Below are the code and all the weights of a small trained network. Each question names an input and a class and asks about switching units off, where a switched-off unit gives its printed mean instead of its output.

import numpy as np


def w(rows, s, z=0):
    codes = np.array(rows[::2]) - 128.0
    scale = np.full(codes.shape[1], s)
    scale[-1] = z or s
    return codes * scale


def f(y):
    return np.maximum(y, 0)


def log_softmax(a):
    a = a - a.max(-1, keepdims=True)
    return a - np.log(np.exp(a).sum(-1, keepdims=True))


def net(x, mask):
    res = np.array(x, float).reshape(1, 2) / 4 @ E
    y = f(res @ A[0][:, :-1].T + A[0][:, -1])
    res = res + np.where(mask, y, B[0][:, -1]) @ B[0][:, :-1]
    return log_softmax(res[-1] @ U[:, :-1].T + U[:, -1])


A, B = {}, {}
E = w([
[174,36,8,39,208,177,228,226,222,242,25],'x0',
[254,215,215,30,228,241,84,27,37,201,69],'x1',
],0.0047)
A[0] = w([
[199,174,172,67,185,185,97,65,73,164,85,95],'N1',
[27,44,38,229,21,27,176,220,227,60,198,94],'N2',
[182,162,168,82,181,184,92,83,76,155,91,105],'N3',
[87,202,225,188,69,102,2,45,36,41,225,89],'N4',
[154,77,57,76,182,166,208,190,185,196,54,89],'N5',
[150,88,82,85,170,154,194,170,183,181,74,116],'N6',
[149,135,133,108,149,153,139,123,120,144,111,255],'N7',
[149,70,61,62,183,159,213,188,196,190,43,87],'N8',
[197,176,180,70,183,191,104,65,63,172,89,104],'N9',
[151,90,82,75,168,164,185,172,178,171,71,140],'N10',
],0.005,0.0094)
B[0] = w([
[104,141,160,103,147,178,169,156,158,132,105,178],'N1',
[101,138,165,91,157,196,175,157,164,129,94,237],'N2',
[108,133,147,101,148,170,163,150,157,129,109,172],'N3',
[162,97,177,172,97,142,147,100,107,134,171,214],'N4',
[156,126,177,161,95,137,151,108,95,137,155,193],'N5',
[150,119,155,159,102,128,137,107,114,130,158,186],'N6',
[115,9,71,127,160,67,91,122,184,29,154,255],'N7',
[155,125,184,159,97,142,152,104,95,139,155,196],'N8',
[110,130,147,103,149,168,158,146,158,128,106,183],'N9',
[149,109,142,153,119,115,125,108,118,122,153,198],'N10',
],0.013,0.0093)
U = w([
[189,121,179,210,70,126,136,43,85,135,199,99],'0',
[63,137,149,54,175,189,175,232,171,130,59,117],'1',
[112,78,2,123,166,17,33,113,162,71,152,253],'2',
[130,184,96,118,116,116,69,141,85,164,98,66],'3',
[131,182,89,116,109,117,87,142,48,174,60,83],'4',
[134,179,100,117,97,107,90,145,75,184,78,80],'5',
[131,186,92,119,115,119,71,144,69,167,97,68],'6',
],0.0092,0.0051)

Each question gives the input, the list of numbers given to net, and the class t.
The units are the neurons (one row each of A and B). Each row of codes is followed by its name. A weight is (code - 128) times the scale printed after its matrix; where a second scale follows, it is the last column's (A, B and U).
mask holds one flag per neuron, in row order. A switched-off neuron (its flag False) gives its mean, the last column of its row in B, instead of its output. The means were averaged over made-up inputs and are rounded, as every weight is.
A unit's drop is (log p(t) with every unit on - log p(t) with that unit switched off) / (log p(t) with every unit on - log p(t) with every unit switched off).
The circuit of an input: a set's keep is (log p(t) with only the set's units on - log p(t) with every unit switched off) / (log p(t) with every unit on - log p(t) with every unit switched off). Starting from all 10 units, units are removed one at a time, each time the one whose removal leaves the highest keep (on an exact tie, the one counted first), for as long as the keep stays at least 0.8.
units of the circuit, in order: the units of the circuit, biggest drop first
unit that matters most: the unit with the biggest drop
k most important neurons: the k neurons with the biggest drops, biggest first
drop when u is switched off: that unit's drop, to one decimal
input [0,2], class 2: unit that matters most : N2
input [-3,-2], class 2: units of the circuit, in order : (N8; N5)
input [-6,7], class 1: 3 most important neurons : (N1; N9; N3)
input [7,-7], class 0: 2 most important neurons : (N8; N5)
input [4,0], class 0: 4 most important neurons : (N8; N5; N6; N10)
input [-2,-4], class 1: 2 most important neurons : (N2; N7)
input [4,2], class 0: 3 most important neurons : (N8; N5; N6)
input [3,-3], class 2: 2 most important neurons : (N4; N1)
input [3,3], class 2: 2 most important neurons : (N2; N4)
input [1,3], class 2: 2 most important neurons : (N2; N7)
input [-3,-4], class 1: drop when N10 is switched off : 0.2
input [-4,-5], class 1: drop when N2 is switched off : 1.0
input [-1,-2], class 2: drop when N5 is switched off : 0.0
input [-1,-5], class 1: units of the circuit, in order : (N2)
